Below are the code and all the weights of a small trained network. Each question names an input and a target symbol and asks about switching units off, where a switched-off unit gives its printed mean instead of its output.

import numpy as np


def w(rows, s, z=0):
    codes = np.array(rows[::2]) - 128.0
    scale = np.full(codes.shape[1], s)
    scale[-1] = z or s
    return codes * scale


def norm(h):
    return h / np.sqrt((h * h).mean(-1, keepdims=True) + 1e-5)


def f(y):
    return y / 2 * (1 + np.tanh(0.7978845608 * (y + 0.044715 * y**3)))


def softmax(a):
    e = np.exp(a - a.max(-1, keepdims=True))
    return e / e.sum(-1, keepdims=True)


def log_softmax(a):
    a = a - a.max(-1, keepdims=True)
    return a - np.log(np.exp(a).sum(-1, keepdims=True))


def net(x, mask):
    ids = ['ΓΔΘΞΠΦβεζημστ'.index(c) for c in x.split()]
    T = len(ids)
    res = E[ids] + P[:T]
    q, k, v = (norm(res) @ M[0].T for M in (Q, K, V))
    z = softmax(np.where(np.tri(T) > 0, q @ k.T / 2**0.5, -1e9)) @ v
    res = res + np.where(mask[0], z, O[0][:, -1]) @ O[0][:, :-1]
    y = f(norm(res) @ A[0][:, :-1].T + A[0][:, -1])
    res = res + np.where(mask[1:17], y, B[0][:, -1]) @ B[0][:, :-1]
    return log_softmax(norm(res)[-1] @ U[:, :-1].T + U[:, -1])


Q, K, V, O, A, B = {}, {}, {}, {}, {}, {}
E = w([
[126,151,200,80,181],'Γ',
[108,212,170,103,118],'Δ',
[85,166,178,117,143],'Θ',
[175,108,217,182,156],'Ξ',
[144,252,109,145,105],'Π',
[127,136,182,129,181],'Φ',
[129,184,105,183,151],'β',
[135,205,139,174,113],'ε',
[114,134,198,169,146],'ζ',
[155,208,160,102,136],'η',
[137,174,229,92,134],'μ',
[137,125,243,144,148],'σ',
[181,170,159,166,132],'τ',
],0.0019)
P = w([
[152,196,149,161,150],'0',
[112,114,97,134,133],'1',
[103,254,181,129,153],'2',
[108,105,92,129,120],'3',
[92,251,178,117,138],'4',
[105,95,86,124,105],'5',
[82,234,171,117,115],'6',
[109,90,83,118,94],'7',
],0.0029)
Q[0] = w([
[170,2,57,153,110],'h0',
[163,45,82,225,150],'h0',
],0.0085)
K[0] = w([
[114,254,191,153,227],'h0',
[130,214,195,254,229],'h0',
],0.0072)
V[0] = w([
[7,140,222,255,90],'h0',
[124,116,242,6,60],'h0',
],0.0028)
O[0] = w([
[215,61,100,21,6,251],'h0',
[251,203,156,63,201,115],'h0',
],0.0034,0.0022)
A[0] = w([
[82,107,138,120,94,134],'n0',
[138,100,50,143,123,77],'n1',
[107,131,161,110,130,154],'n2',
[128,179,149,130,135,76],'n3',
[152,84,130,141,189,220],'n4',
[136,68,110,166,125,85],'n5',
[134,116,161,128,126,172],'n6',
[134,116,156,161,125,124],'n7',
[75,96,98,114,128,207],'n8',
[182,118,88,122,130,122],'n9',
[176,141,124,154,152,6],'n10',
[102,56,157,67,198,25],'n11',
[140,137,119,121,254,120],'n12',
[141,70,120,121,128,177],'n13',
[104,173,127,100,85,50],'n14',
[112,153,14,116,150,7],'n15',
],0.0091,0.0023)
B[0] = w([
[182,146,125,205,104,179],'n0',
[82,152,172,192,118,140],'n1',
[120,111,92,172,94,178],'n2',
[52,65,126,117,161,212],'n3',
[118,12,107,235,89,105],'n4',
[110,77,106,130,202,116],'n5',
[102,131,62,121,113,161],'n6',
[114,92,108,76,141,117],'n7',
[159,202,189,55,138,160],'n8',
[92,169,167,209,160,162],'n9',
[105,139,199,146,90,96],'n10',
[113,108,247,157,1,105],'n11',
[197,121,87,209,146,159],'n12',
[62,98,119,94,175,156],'n13',
[152,14,124,158,161,254],'n14',
[114,70,42,52,70,124],'n15',
],0.0044,0.0026)
U = w([
[170,135,46,82,25,122],'Γ',
[45,31,96,163,171,73],'Δ',
[238,185,164,149,175,116],'Θ',
[100,12,150,90,60,90],'Ξ',
[88,192,130,207,216,30],'Π',
[10,176,65,120,119,144],'Φ',
[184,83,151,219,54,207],'β',
[85,130,173,56,242,69],'ε',
[174,141,43,191,202,251],'ζ',
[194,196,180,38,91,70],'η',
[132,238,107,194,52,189],'μ',
[191,68,52,37,173,129],'σ',
[75,171,238,163,91,169],'τ',
],0.012,0.002)

Each question gives the input, a string of symbols that net reads in full, and the target symbol t.
The units are the heads (2 rows each of Q, K, V and O) and the neurons (one row each of A and B). Each row of codes is followed by its name. A weight is (code - 128) times the scale printed after its matrix; where a second scale follows, it is the last column's (O, A, B and U).
mask holds one flag per unit, heads first, then neurons. A switched-off unit (its flag False) gives its mean, the last column of its rows in O or B, instead of its output. The means were averaged over made-up inputs and are rounded, as every weight is.
A unit's drop is (log p(t) with every unit on - log p(t) with that unit switched off) / (log p(t) with every unit on - log p(t) with every unit switched off).
The circuit of an input: a set's keep is (log p(t) with only the set's units on - log p(t) with every unit switched off) / (log p(t) with every unit on - log p(t) with every unit switched off). Starting from the 12 units with the biggest drops (on a tie, the unit counted first), units are removed one at a time, each time the one whose removal leaves the highest keep (on an exact tie, the one counted first), for as long as the keep stays at least 0.8.
circuit, biggest first: the units of the circuit, biggest drop first
most important unit: the unit with the biggest drop
k most important neurons: the k neurons with the biggest drops, biggest first
drop of u: that unit's drop, to one decimal
input μ ζ τ Θ Φ σ Ξ β, target Φ: 3 most important neurons => [n15, n9, n1]
input σ Θ Ξ Φ β, target Δ: circuit, biggest first => [n14, n3]
input η Δ Θ β σ ζ, target ε: circuit, biggest first => [n5, n8]
input Ξ Γ Γ, target ζ: circuit, biggest first => [n12, h0]
input Φ σ Θ Θ σ Ξ ε, target Ξ: most important neuron => [n14]
input μ Γ σ Ξ Π Γ, target β: circuit, biggest first => [h0, n11, n12]
input μ τ Θ η Δ Ξ η, target Ξ: circuit, biggest first => [n14, h0]
input Θ Δ β Ξ η σ Π ε, target μ: circuit, biggest first => [n3, n1, n8]
input ε β Δ Δ ε Φ, target τ: circuit, biggest first => [n11, n8]
input Γ Γ Δ Δ, target σ: 2 most important neurons => [n14, n12]
input η μ Δ, target Θ: 2 most important neurons => [n12, n13]
input μ Ξ Θ Φ Δ, target Δ: circuit, biggest first => [n14, h0]
input ζ Ξ β τ, target Π: 2 most important neurons => [n9, n1]
input μ Θ Φ Δ μ Δ μ, target ε: circuit, biggest first => [n3, h0]
input Γ Δ Ξ, target ε: most important unit => n3
input η σ σ Δ β, target ε: circuit, biggest first => [n3, h0]
input β Δ Π Δ Γ ε σ, target β: circuit, biggest first => [h0, n0]
input Ξ Δ ε ζ, target ε: 4 most important neurons => [n13, n8, n5, n14]
input Δ Γ Θ η ε Ξ σ, target Ξ: 2 most important neurons => [n14, n12]
input μ σ ε Ξ σ, target Ξ: most important unit => h0
input Θ Ξ Δ β, target Φ: 3 most important neurons => [n15, n1, n9]
input ε μ Θ η Δ η Θ ε, target μ: 4 most important neurons => [n9, n3, n1, n15]
input η σ Δ, target η: 4 most important neurons => [n13, n15, n12, n5]
input μ Θ μ σ ζ ε Γ, target β: 2 most important neurons => [n0, n14]
input σ Ξ ε σ Θ, target η: 2 most important neurons => [n13, n15]
input Δ Δ σ Δ η Ξ, target Δ: 3 most important neurons => [n13, n4, n9]
input β β β, target μ: most important neuron => [n0]
input σ σ Ξ Π Ξ Φ Δ, target Δ: drop of n2 => 0.1
